[  9 -24  10  -5   7  13] -> (118)
[ 11 -53  16  -2  21  30] -> (91)
[-25  -6 -15 -22 -25  -6] -> (101)
[ -4   7   1 -25 -22  -2] -> (100)
[-38  -8 -12 -32 -21 -10] -> (46)
[-2 -2 21 -2 21 20] -> (24)
count (24): [22]  0
start: [ 11 -53  16  -2  21]  (91), 1
loc: [-21]  (46), 5
start: [-2 21 20]  (24), 4
start: [-22 -25]  (101), 4

[ 38  13   2 -13  16 -26  -3 -14   5 -20   7  22  -5  -3  20   6   1  18
 -33   6 -35 -26   6  13  -6  -4] -> (120)
[ -7  39  17  20  26   2 -17   0 -26  -2  26  15  10 -11  -4 -22   7  28
 -14 -25 -25  32  -4   5  16  -8] -> (11)
[ -7 -43  17  20  26   2 -17  -8 -26  -8  26  15  10 -11  -4 -22   7  28
 -14 -25 -25  32  -4   5  16  -8] -> (6)
[ 35  14 -11 -18  14  19  37   9  10  -5 -13  19  12  33  28 -13 -16   1
 -16  29 -26 -22   4 -11  -2  13] -> (141)
[-17  15   1 -33 -11 -29 -38 -14   5 -19   7  -3  17   2  -5 -30 -27  -1
  19  -6  42  16 -16  -4 -10  14] -> (59)
[-28  20  13  25 -31   5   6  -3  24  -1 -39 -19  -1   2  11  36  12 -27
  23  19   0 -15   4  -4  -5  -1] -> (196)
[-18  10  20  15  -5  14  19  18  15  30  11  19 -20 -12  -3  -1  42  36
 -21   5  -8  10   9  35 -11 -15] -> (154)
[-12  21 -30 -21  10  -6   8  17  26   7  12  -5 -13  44  12 -15  15 -15
  15  46  20   2  14 -13  -5  13] -> (130)
[-28  20  13  25 -31   5   6  -3  24  -1 -39 -19  -1   2 -17  36  12 -27
  23  19  18 -15   4  -4  -5  -1] -> (5)
[ 10 -33 -34  -4  51  -9  -9  13  12  17  51  -7 -26  12  12  -9  19   5
  -8 -12 -10  18  12  -2  15  -8] -> (181)
[ 40  20   5  -5  -9  23  38   0   6  -6 -38  12  14   6  17  14 -25  -7
 -16  10 -24 -38  -3  -5  -5   6] -> (21)
[-16 -16 -33 -13  16 -26 -33  -3  -7 -10  27 -25  -6  21  -4 -12  -1 -27
  30   7  26  19   4 -25  11   9] -> (26)
q: [ -7 -43  17  20  26   2 -17  -8 -26  -8  26  15  10 -11  -4 -22   7  28
 -14 -25 -25  32  -4   5  16  -8]  (6)
q: [ 35  14 -11 -18  14  19  37   9  10  -5 -13  19  12  33  28 -13 -16   1
 -16  29 -26 -22   4 -11  -2  13]  (141)
rest: [-14   5 -19   7]  [ -3  17   2  -5 -30 -27  -1  19  -6  42  16 -16  -4 -10  14]
start: [-13  16 -26 -33  -3]  (26), 4
count (181): [13]  1

[-20   6 -26  -4] -> (57)
[-20   6 -26  -5] -> (182)
[ -9   5 -11  -4] -> (144)
[-10   0 -17  -4] -> (52)
[ -8  -6  -9 -37] -> (200)
[ 29 -21 -21 -21] -> (204)
[ 15 -10  20  10] -> (76)
[ 26 -13  39  -3] -> (206)
[-3  3 -7 20] -> (152)
[-20   5 -26  -8] -> (90)
[ 26 -13  30  16] -> (125)
q: [ 26 -13  30  16]  (125)
count (204): [-21]  3
key -> tag
[-6] -> j966
[-20] -> j560
[16] -> j469
[-5] -> j98
join (182) 4:   j98

